Below are the code and all the weights of a small trained network. Each question names an input and a target symbol and asks about switching units off, where a switched-off unit gives its printed mean instead of its output.

import numpy as np


def w(rows, s, z=0):
    codes = np.array(rows[::2]) - 128.0
    scale = np.full(codes.shape[1], s)
    scale[-1] = z or s
    return codes * scale


def f(y):
    return y / 2 * (1 + np.tanh(0.7978845608 * (y + 0.044715 * y**3)))


def softmax(a):
    e = np.exp(a - a.max(-1, keepdims=True))
    return e / e.sum(-1, keepdims=True)


def log_softmax(a):
    a = a - a.max(-1, keepdims=True)
    return a - np.log(np.exp(a).sum(-1, keepdims=True))


def net(x, mask):
    ids = ['αβγεθμξπσφψ'.index(c) for c in x.split()]
    T = len(ids)
    res = E[ids] + P[:T]
    u = 0
    for l in range(2):
        q, k, v = (res @ M[l].T for M in (Q, K, V))
        z = softmax(np.where(np.tri(T) > 0, q @ k.T / 3**0.5, -1e9)) @ v
        res = res + np.where(mask[u], z, O[l][:, -1]) @ O[l][:, :-1]
        u += 1
        y = f(res @ A[l][:, :-1].T + A[l][:, -1])
        res = res + np.where(mask[u : u + 12], y, B[l][:, -1]) @ B[l][:, :-1]
        u += 12
    return log_softmax(res[-1] @ U[:, :-1].T + U[:, -1])


Q, K, V, O, A, B = {}, {}, {}, {}, {}, {}
E = w([
[97,127,118],'α',
[145,90,175],'β',
[93,145,106],'γ',
[251,100,192],'ε',
[97,109,86],'θ',
[109,127,82],'μ',
[151,102,150],'ξ',
[181,171,104],'π',
[138,129,90],'σ',
[134,48,122],'φ',
[148,195,75],'ψ',
],0.023)
P = w([
[45,92,235],'0',
[219,127,131],'1',
[77,132,255],'2',
[222,88,65],'3',
[99,167,243],'4',
[217,83,57],'5',
],0.009)
Q[0] = w([
[164,121,118],'0.h1',
[144,146,160],'0.h1',
[148,2,220],'0.h1',
],0.0086)
K[0] = w([
[147,172,190],'0.h1',
[130,119,69],'0.h1',
[158,7,67],'0.h1',
],0.013)
V[0] = w([
[178,179,70],'0.h1',
[102,111,254],'0.h1',
[173,66,71],'0.h1',
],0.0059)
O[0] = w([
[253,174,119,100],'0.h1',
[119,160,51,251],'0.h1',
[68,7,51,174],'0.h1',
],0.0041,0.0018)
A[0] = w([
[76,100,163,96],'0.n1',
[27,140,146,91],'0.n2',
[249,94,112,121],'0.n3',
[153,163,118,161],'0.n4',
[52,41,170,95],'0.n5',
[151,221,130,92],'0.n6',
[224,118,126,154],'0.n7',
[123,160,149,80],'0.n8',
[24,183,117,3],'0.n9',
[60,119,94,202],'0.n10',
[18,165,211,33],'0.n11',
[170,62,173,84],'0.n12',
],0.012,0.0035)
B[0] = w([
[152,88,159,145],'0.n1',
[84,160,169,155],'0.n2',
[59,91,136,254],'0.n3',
[205,80,83,152],'0.n4',
[254,111,39,176],'0.n5',
[113,129,87,156],'0.n6',
[103,107,132,228],'0.n7',
[111,129,115,125],'0.n8',
[110,162,75,143],'0.n9',
[123,151,225,158],'0.n10',
[86,134,143,168],'0.n11',
[67,186,139,194],'0.n12',
],0.0086,0.0094)
Q[1] = w([
[96,2,93],'1.h1',
[189,160,171],'1.h1',
[165,153,217],'1.h1',
],0.0088)
K[1] = w([
[206,144,113],'1.h1',
[161,126,249],'1.h1',
[40,135,251],'1.h1',
],0.011)
V[1] = w([
[59,226,131],'1.h1',
[171,208,55],'1.h1',
[143,241,1],'1.h1',
],0.0073)
O[1] = w([
[116,215,116,78],'1.h1',
[165,152,254,27],'1.h1',
[151,157,177,5],'1.h1',
],0.013,0.0023)
A[1] = w([
[112,170,101,100],'1.n1',
[152,203,101,72],'1.n2',
[200,138,59,2],'1.n3',
[141,113,86,150],'1.n4',
[10,184,161,72],'1.n5',
[133,186,108,150],'1.n6',
[126,72,39,154],'1.n7',
[62,95,47,243],'1.n8',
[114,145,121,86],'1.n9',
[12,182,52,160],'1.n10',
[215,73,152,159],'1.n11',
[130,65,179,169],'1.n12',
],0.011,0.0034)
B[1] = w([
[109,47,190,140],'1.n1',
[61,187,141,140],'1.n2',
[115,1,183,139],'1.n3',
[98,126,109,159],'1.n4',
[184,95,85,170],'1.n5',
[108,208,188,141],'1.n6',
[85,132,136,230],'1.n7',
[141,195,111,253],'1.n8',
[136,153,170,128],'1.n9',
[142,56,210,229],'1.n10',
[152,104,124,173],'1.n11',
[151,182,37,172],'1.n12',
],0.009,0.016)
U = w([
[94,116,130,85],'α',
[111,140,7,2],'β',
[92,147,82,159],'γ',
[130,146,41,194],'ε',
[154,50,91,157],'θ',
[205,80,175,130],'μ',
[50,190,119,56],'ξ',
[117,152,88,220],'π',
[57,141,107,233],'σ',
[41,94,103,132],'φ',
[82,107,184,50],'ψ',
],0.012,0.0049)

Each question gives the input, a string of symbols that net reads in full, and the target symbol t.
The units are the heads (3 rows each of Q, K, V and O) and the neurons (one row each of A and B). Each row of codes is followed by its name. A weight is (code - 128) times the scale printed after its matrix; where a second scale follows, it is the last column's (O, A, B and U).
mask holds one flag per unit, layer by layer, with each layer's heads first. A switched-off unit (its flag False) gives its mean, the last column of its rows in O or B, instead of its output. The means were averaged over made-up inputs and are rounded, as every weight is.
A unit's drop is (log p(t) with every unit on - log p(t) with that unit switched off) / (log p(t) with every unit on - log p(t) with every unit switched off).
The circuit of an input: a set's keep is (log p(t) with only the set's units on - log p(t) with every unit switched off) / (log p(t) with every unit on - log p(t) with every unit switched off). Starting from the 12 units with the biggest drops (on a tie, the unit counted first), units are removed one at a time, each time the one whose removal leaves the highest keep (on an exact tie, the one counted first), for as long as the keep stays at least 0.8.
circuit, biggest first: the units of the circuit, biggest drop first
most important unit: the unit with the biggest drop
top k neurons: the k neurons with the biggest drops, biggest first
top k neurons in layer l: the k neurons of layer l with the biggest drops, biggest first
input γ θ ε π, target θ: top 3 neurons in layer 0	(0.n3 0.n4 0.n12)
input ε ε σ ε μ, target φ: most important unit	1.h1
input ψ ψ ψ, target ξ: top 3 neurons	(1.n2 1.n10 0.n5)
input φ ε ε π ψ ξ, target μ: top 2 neurons in layer 0	(0.n4 0.n6)
input α ε β, target φ: top 3 neurons	(0.n3 0.n12 1.n7)
input β φ φ ξ, target β: circuit, biggest first	(1.h1 1.n10 1.n8)
input β γ ψ φ ψ π, target μ: top 2 neurons	(0.n4 0.n12)
input ψ φ β, target θ: circuit, biggest first	(0.n5 1.h1)
input σ ψ φ μ, target μ: top 3 neurons in layer 0	(0.n4 0.n6 0.n10)
input φ ξ ψ ψ γ ξ, target μ: top 3 neurons	(0.n4 0.n10 0.n6)
input φ φ θ ε, target β: top 3 neurons in layer 1	(1.n12 1.n10 1.n8)
input ε β α α π, target φ: circuit, biggest first	(1.h1 1.n3 0.n3 1.n7)
input π α θ ε ξ, target φ: top 3 neurons	(0.n3 0.n12 0.n7)
input ε ξ π φ β ξ, target β: circuit, biggest first	(1.h1 1.n10)
input α γ α α α, target ψ: circuit, biggest first	(1.n10 1.h1 1.n12)
input ε π μ π, target θ: most important unit	0.n4
input σ α β φ φ σ, target β: top 4 neurons	(0.n5 1.n10 1.n12 1.n8)
input μ ε π ε σ φ, target β: circuit, biggest first	(1.n10 1.n12 1.h1)
input θ β φ α, target β: top 4 neurons	(1.n10 0.n5 0.n12 0.n3)
input α ξ ε β ξ, target φ: top 3 neurons in layer 0	(0.n3 0.n5 0.n7)
